Here is a tiny trained network, its code and every weight. The questions are about switching its units off for an input and a target symbol, where a switched-off unit gives its printed mean instead of its output.

import numpy as np


def w(rows, s, z=0):
    codes = np.array(rows[::2]) - 128.0
    scale = np.full(codes.shape[1], s)
    scale[-1] = z or s
    return codes * scale


def f(y):
    return y / 2 * (1 + np.tanh(0.7978845608 * (y + 0.044715 * y**3)))


def softmax(a):
    e = np.exp(a - a.max(-1, keepdims=True))
    return e / e.sum(-1, keepdims=True)


def log_softmax(a):
    a = a - a.max(-1, keepdims=True)
    return a - np.log(np.exp(a).sum(-1, keepdims=True))


def net(x, mask):
    ids = ['αγημξψω'.index(c) for c in x.split()]
    T = len(ids)
    res = E[ids] + P[:T]
    u = 0
    for l in range(3):
        q, k, v = (res @ M[l].T for M in (Q, K, V))
        z = softmax(np.where(np.tri(T) > 0, q @ k.T / 2**0.5, -1e9)) @ v
        res = res + np.where(mask[u], z, O[l][:, -1]) @ O[l][:, :-1]
        u += 1
        y = f(res @ A[l][:, :-1].T + A[l][:, -1])
        res = res + np.where(mask[u : u + 8], y, B[l][:, -1]) @ B[l][:, :-1]
        u += 8
    return log_softmax(res[-1] @ U[:, :-1].T + U[:, -1])


Q, K, V, O, A, B = {}, {}, {}, {}, {}, {}
E = w([
[69,152,85,105,178,141],'α',
[68,192,171,52,96,81],'γ',
[128,102,178,88,79,90],'η',
[79,177,172,234,129,94],'μ',
[205,161,200,146,159,117],'ξ',
[153,218,128,156,50,98],'ψ',
[98,124,8,82,182,70],'ω',
],0.017)
P = w([
[1,75,229,103,158,60],'0',
[103,70,177,194,130,79],'1',
[120,87,162,179,118,99],'2',
[132,100,152,175,113,119],'3',
[138,114,140,143,123,130],'4',
[143,122,132,135,122,140],'5',
[147,132,130,125,132,151],'6',
[154,141,123,119,136,157],'7',
[160,147,120,116,138,166],'8',
[163,152,115,110,140,169],'9',
[169,158,112,109,146,175],'10',
[171,161,108,107,147,181],'11',
[170,165,99,106,152,184],'12',
],0.0075)
Q[0] = w([
[25,248,169,125,140,90],'L0H1',
[157,122,77,122,119,100],'L0H1',
],0.012)
K[0] = w([
[77,112,151,127,84,253],'L0H1',
[117,121,95,121,150,129],'L0H1',
],0.013)
V[0] = w([
[247,172,143,112,245,41],'L0H1',
[154,172,254,133,63,172],'L0H1',
],0.0069)
O[0] = w([
[65,141,114,2,128,166,254],'L0H1',
[84,32,37,99,103,129,243],'L0H1',
],0.0068,0.0023)
A[0] = w([
[140,171,127,48,172,177,64],'L0N1',
[159,184,113,72,165,169,17],'L0N2',
[87,120,206,185,71,106,1],'L0N3',
[211,2,144,65,86,101,125],'L0N4',
[125,106,255,180,158,117,135],'L0N5',
[25,11,151,127,90,217,144],'L0N6',
[243,101,88,204,99,103,179],'L0N7',
[129,185,73,106,179,191,79],'L0N8',
],0.0087,0.0029)
B[0] = w([
[173,129,109,190,86,153,225],'L0N1',
[91,167,168,188,134,59,178],'L0N2',
[119,85,194,175,19,68,182],'L0N3',
[240,137,146,187,130,119,253],'L0N4',
[98,67,97,64,147,91,246],'L0N5',
[92,42,115,82,101,136,188],'L0N6',
[16,114,182,2,187,108,183],'L0N7',
[149,129,219,165,168,56,192],'L0N8',
],0.009,0.0026)
Q[1] = w([
[11,79,136,250,145,157],'L1H1',
[120,175,44,126,213,47],'L1H1',
],0.012)
K[1] = w([
[4,77,139,243,146,167],'L1H1',
[110,175,42,125,195,99],'L1H1',
],0.012)
V[1] = w([
[188,254,113,190,36,6],'L1H1',
[187,222,103,170,153,224],'L1H1',
],0.0077)
O[1] = w([
[151,40,89,96,85,215,163],'L1H1',
[161,91,89,104,98,2,2],'L1H1',
],0.0066,0.0088)
A[1] = w([
[158,115,71,137,73,88,123],'L1N1',
[106,84,73,104,251,155,188],'L1N2',
[192,158,97,185,144,109,184],'L1N3',
[186,190,151,189,180,116,47],'L1N4',
[160,91,106,175,122,189,93],'L1N5',
[76,107,88,158,51,67,64],'L1N6',
[108,101,146,197,133,117,1],'L1N7',
[67,129,81,103,169,126,141],'L1N8',
],0.013,0.0034)
B[1] = w([
[77,83,149,119,132,121,134],'L1N1',
[132,57,177,159,100,79,255],'L1N2',
[89,195,168,174,161,178,205],'L1N3',
[166,153,71,174,34,128,236],'L1N4',
[107,121,65,77,167,118,189],'L1N5',
[7,157,77,127,139,103,143],'L1N6',
[216,173,67,93,142,66,154],'L1N7',
[153,124,127,133,182,162,186],'L1N8',
],0.014,0.0036)
Q[2] = w([
[19,48,243,134,93,100],'L2H1',
[83,13,149,255,131,111],'L2H1',
],0.0087)
K[2] = w([
[55,74,166,85,156,55],'L2H1',
[84,76,123,253,169,104],'L2H1',
],0.012)
V[2] = w([
[2,167,131,144,164,148],'L2H1',
[69,192,66,224,65,155],'L2H1',
],0.01)
O[2] = w([
[131,165,237,37,169,71,252],'L2H1',
[173,138,99,1,146,152,129],'L2H1',
],0.0071,0.0034)
A[2] = w([
[172,99,172,184,165,24,128],'L2N1',
[137,18,159,117,124,10,139],'L2N2',
[166,228,84,146,178,114,87],'L2N3',
[77,129,115,82,30,123,3],'L2N4',
[207,96,242,192,153,126,156],'L2N5',
[131,87,209,130,33,89,149],'L2N6',
[46,178,116,131,77,45,53],'L2N7',
[127,102,85,174,216,134,157],'L2N8',
],0.013,0.0051)
B[2] = w([
[103,87,80,58,196,194,210],'L2N1',
[84,91,229,239,6,91,198],'L2N2',
[125,88,123,170,61,146,166],'L2N3',
[250,57,144,127,97,209,145],'L2N4',
[190,238,99,71,95,121,252],'L2N5',
[164,54,103,170,237,98,210],'L2N6',
[24,164,92,151,112,63,164],'L2N7',
[190,87,166,137,142,74,153],'L2N8',
],0.014,0.015)
U = w([
[223,108,209,182,134,70,201],'α',
[217,217,136,87,178,122,50],'γ',
[178,255,202,199,72,226,104],'η',
[149,160,212,103,132,184,22],'μ',
[121,148,134,105,123,96,251],'ξ',
[169,102,174,46,102,149,20],'ψ',
[146,53,104,125,154,191,130],'ω',
],0.0059,0.0019)

Each question gives the input, a string of symbols that net reads in full, and the target symbol t.
The units are the heads (2 rows each of Q, K, V and O) and the neurons (one row each of A and B). Each row of codes is followed by its name. A weight is (code - 128) times the scale printed after its matrix; where a second scale follows, it is the last column's (O, A, B and U).
mask holds one flag per unit, layer by layer, with each layer's heads first. A switched-off unit (its flag False) gives its mean, the last column of its rows in O or B, instead of its output. The means were averaged over made-up inputs and are rounded, as every weight is.
A unit's drop is (log p(t) with every unit on - log p(t) with that unit switched off) / (log p(t) with every unit on - log p(t) with every unit switched off).
The circuit of an input: a set's keep is (log p(t) with only the set's units on - log p(t) with every unit switched off) / (log p(t) with every unit on - log p(t) with every unit switched off). Starting from the 12 units with the biggest drops (on a tie, the unit counted first), units are removed one at a time, each time the one whose removal leaves the highest keep (on an exact tie, the one counted first), for as long as the keep stays at least 0.8.
circuit, biggest first: the units of the circuit, biggest drop first
k most important neurons: the k neurons with the biggest drops, biggest first
top k neurons in layer l: the k neurons of layer l with the biggest drops, biggest first
input ξ γ ψ, target ξ: circuit, biggest first	L2N7, L1N6
input ξ ω ω ω, target η: circuit, biggest first	L0H1, L2N6
input γ ψ η ξ ξ α, target α: circuit, biggest first	L2N2, L1N2
input ξ μ ξ α η η η η ξ γ ω μ, target ω: 3 most important neurons	L1N5, L1N7, L2N5
input ξ α ξ α α η, target α: top 2 neurons in layer 1	L1N3, L1N7
input μ ξ ξ α ξ ψ ξ η ξ ξ η, target ω: circuit, biggest first	L1N2, L2N5
input η μ ξ ψ ω α ξ γ ξ η ξ ψ μ, target ω: 3 most important neurons	L1N5, L1N7, L0N3
input μ ψ μ γ ψ, target ψ: most important neuron	L2N5
input ξ ξ η ξ γ, target ξ: 2 most important neurons	L2N7, L1N4
input γ ξ γ ξ η η ξ η, target ω: top 4 neurons in layer 0	L0N7, L0N4, L0N6, L0N5
input ξ ξ ξ γ α ψ, target ξ: circuit, biggest first	L2N7, L0N4, L1N6
input α α γ, target α: circuit, biggest first	L2N6, L2N1
input ω ψ γ ψ, target ω: top 3 neurons in layer 0	L0N3, L0N7, L0N5
input μ μ ψ ψ, target μ: 2 most important neurons	L0N7, L0N4
input ξ α γ, target ξ: circuit, biggest first	L2N7, L0N4
input γ ξ η γ, target γ: 3 most important neurons	L0N6, L1N4, L2N2
input ξ ξ η γ ψ γ η ψ ω μ α α ω, target γ: top 4 neurons in layer 0	L0N8, L0N4, L0N1, L0N3
input ξ η ξ ω γ α η ψ ξ α ψ ξ, target η: circuit, biggest first	L2N6, L1N3
input ω η ω ξ η η ω γ ω η, target γ: 3 most important neurons	L2N2, L1N4, L1N2
input ψ ξ γ, target ψ: circuit, biggest first	L1N6, L2H1, L0N3, L2N4
